Here is a tiny trained network, its code and every weight. The questions are about switching its units off for an input and a target symbol, where a switched-off unit gives its printed mean instead of its output.

import numpy as np


def w(rows, s, z=0):
    codes = np.array(rows[::2]) - 128.0
    scale = np.full(codes.shape[1], s)
    scale[-1] = z or s
    return codes * scale


def norm(h):
    return h / np.sqrt((h * h).mean(-1, keepdims=True) + 1e-5)


def f(y):
    return np.maximum(y, 0)


def softmax(a):
    e = np.exp(a - a.max(-1, keepdims=True))
    return e / e.sum(-1, keepdims=True)


def log_softmax(a):
    a = a - a.max(-1, keepdims=True)
    return a - np.log(np.exp(a).sum(-1, keepdims=True))


def net(x, mask):
    ids = ['αβγζηθλμξστ'.index(c) for c in x.split()]
    T = len(ids)
    res = E[ids] + P[:T]
    r = norm(res)
    for j in range(3):
        rows = slice(3 * j, 3 * j + 3)
        q, k, v = (r @ M[0][rows].T for M in (Q, K, V))
        z = softmax(np.where(np.tri(T) > 0, q @ k.T / 3**0.5, -1e9)) @ v
        o = O[0][rows]
        res = res + np.where(mask[j], z, o[:, -1]) @ o[:, :-1]
    y = f(norm(res) @ A[0][:, :-1].T + A[0][:, -1])
    res = res + np.where(mask[3:7], y, B[0][:, -1]) @ B[0][:, :-1]
    return log_softmax(norm(res)[-1] @ U[:, :-1].T + U[:, -1])


Q, K, V, O, A, B = {}, {}, {}, {}, {}, {}
E = w([
[60,155,163],'α',
[42,124,189],'β',
[166,71,143],'γ',
[124,135,100],'ζ',
[65,140,111],'η',
[112,120,183],'θ',
[110,123,179],'λ',
[110,41,88],'μ',
[89,87,167],'ξ',
[143,151,188],'σ',
[206,203,248],'τ',
],0.014)
P = w([
[76,184,219],'0',
[124,153,60],'1',
[204,107,154],'2',
[8,118,251],'3',
[114,155,40],'4',
[229,107,171],'5',
[75,85,248],'6',
[105,164,43],'7',
[215,41,139],'8',
[115,73,204],'9',
[109,160,47],'10',
[219,41,142],'11',
[144,86,191],'12',
[107,159,45],'13',
],0.011)
Q[0] = w([
[195,106,144],'h0',
[133,171,128],'h0',
[181,135,175],'h0',
[118,151,6],'h1',
[129,157,172],'h1',
[207,122,201],'h1',
[182,227,211],'h2',
[173,64,45],'h2',
[150,168,36],'h2',
],0.012)
K[0] = w([
[168,175,160],'h0',
[94,143,50],'h0',
[81,53,209],'h0',
[122,79,67],'h1',
[136,49,122],'h1',
[133,166,142],'h1',
[140,246,179],'h2',
[113,99,142],'h2',
[213,128,49],'h2',
],0.013)
V[0] = w([
[77,115,223],'h0',
[187,85,95],'h0',
[135,87,16],'h0',
[96,203,144],'h1',
[122,92,120],'h1',
[85,83,205],'h1',
[139,3,124],'h2',
[175,110,110],'h2',
[65,178,85],'h2',
],0.013)
O[0] = w([
[111,72,158,254],'h0',
[94,132,209,74],'h0',
[100,51,122,13],'h0',
[59,176,198,154],'h1',
[185,83,90,123],'h1',
[67,147,85,230],'h1',
[124,254,159,140],'h2',
[98,127,98,89],'h2',
[146,162,157,112],'h2',
],0.0059,0.0079)
A[0] = w([
[185,158,104,19],'n0',
[124,41,190,185],'n1',
[200,1,237,116],'n2',
[243,78,91,1],'n3',
],0.0089,0.004)
B[0] = w([
[150,250,108,135],'n0',
[80,59,178,230],'n1',
[99,122,22,254],'n2',
[109,152,203,150],'n3',
],0.013,0.0073)
U = w([
[75,124,249,152],'α',
[104,64,222,90],'β',
[143,86,108,201],'γ',
[155,183,68,254],'ζ',
[65,192,105,63],'η',
[153,94,101,109],'θ',
[148,89,91,67],'λ',
[74,185,66,66],'μ',
[122,108,111,63],'ξ',
[180,119,7,80],'σ',
[232,80,152,139],'τ',
],0.016,0.009)

Each question gives the input, a string of symbols that net reads in full, and the target symbol t.
The units are the heads (3 rows each of Q, K, V and O) and the neurons (one row each of A and B). Each row of codes is followed by its name. A weight is (code - 128) times the scale printed after its matrix; where a second scale follows, it is the last column's (O, A, B and U).
mask holds one flag per unit, heads first, then neurons. A switched-off unit (its flag False) gives its mean, the last column of its rows in O or B, instead of its output. The means were averaged over made-up inputs and are rounded, as every weight is.
A unit's drop is (log p(t) with every unit on - log p(t) with that unit switched off) / (log p(t) with every unit on - log p(t) with every unit switched off).
The circuit of an input: a set's keep is (log p(t) with only the set's units on - log p(t) with every unit switched off) / (log p(t) with every unit on - log p(t) with every unit switched off). Starting from all 7 units, units are removed one at a time, each time the one whose removal leaves the highest keep (on an exact tie, the one counted first), for as long as the keep stays at least 0.8.
circuit, biggest first: the units of the circuit, biggest drop first
unit that matters most: the unit with the biggest drop
top k neurons: the k neurons with the biggest drops, biggest first
heads that matter: for each layer, one digit per head in row order, 1 if its drop is at least 0.15 and else 0, layers parted by /
drop of u: that unit's drop, to one decimal
input η γ θ γ λ θ β η θ λ γ ζ, target ζ: circuit, biggest first -> (h2 n0)
input τ σ θ γ τ θ, target γ: unit that matters most -> h2
input σ α η γ γ μ, target ζ: circuit, biggest first -> (h2 n1 n0)
input μ μ σ ζ ξ μ λ ξ β λ τ λ η, target α: heads that matter -> 101
input τ β τ λ γ γ γ θ θ μ, target α: heads that matter -> 001
input γ γ γ β γ θ θ μ λ ζ, target α: circuit, biggest first -> (n2 h2)
input μ γ ζ, target ζ: heads that matter -> 001
input η γ τ γ β γ γ γ γ ζ, target α: circuit, biggest first -> (h2 n2)
input θ γ θ γ σ θ θ σ μ λ θ, target σ: top 3 neurons -> (n1 n3 n0)
input σ ζ α γ β γ γ θ θ α γ ζ η γ, target ζ: top 2 neurons -> (n1 n2)
input γ ζ β α μ σ, target σ: top 2 neurons -> (n2 n1)
input τ η θ γ τ τ γ θ ξ τ τ σ τ σ, target γ: drop of h2 -> 1.6
input β σ ξ ζ β λ γ λ λ θ σ γ μ, target α: drop of h1 -> 0.1
input θ λ λ γ μ γ θ σ, target γ: drop of h2 -> 1.5
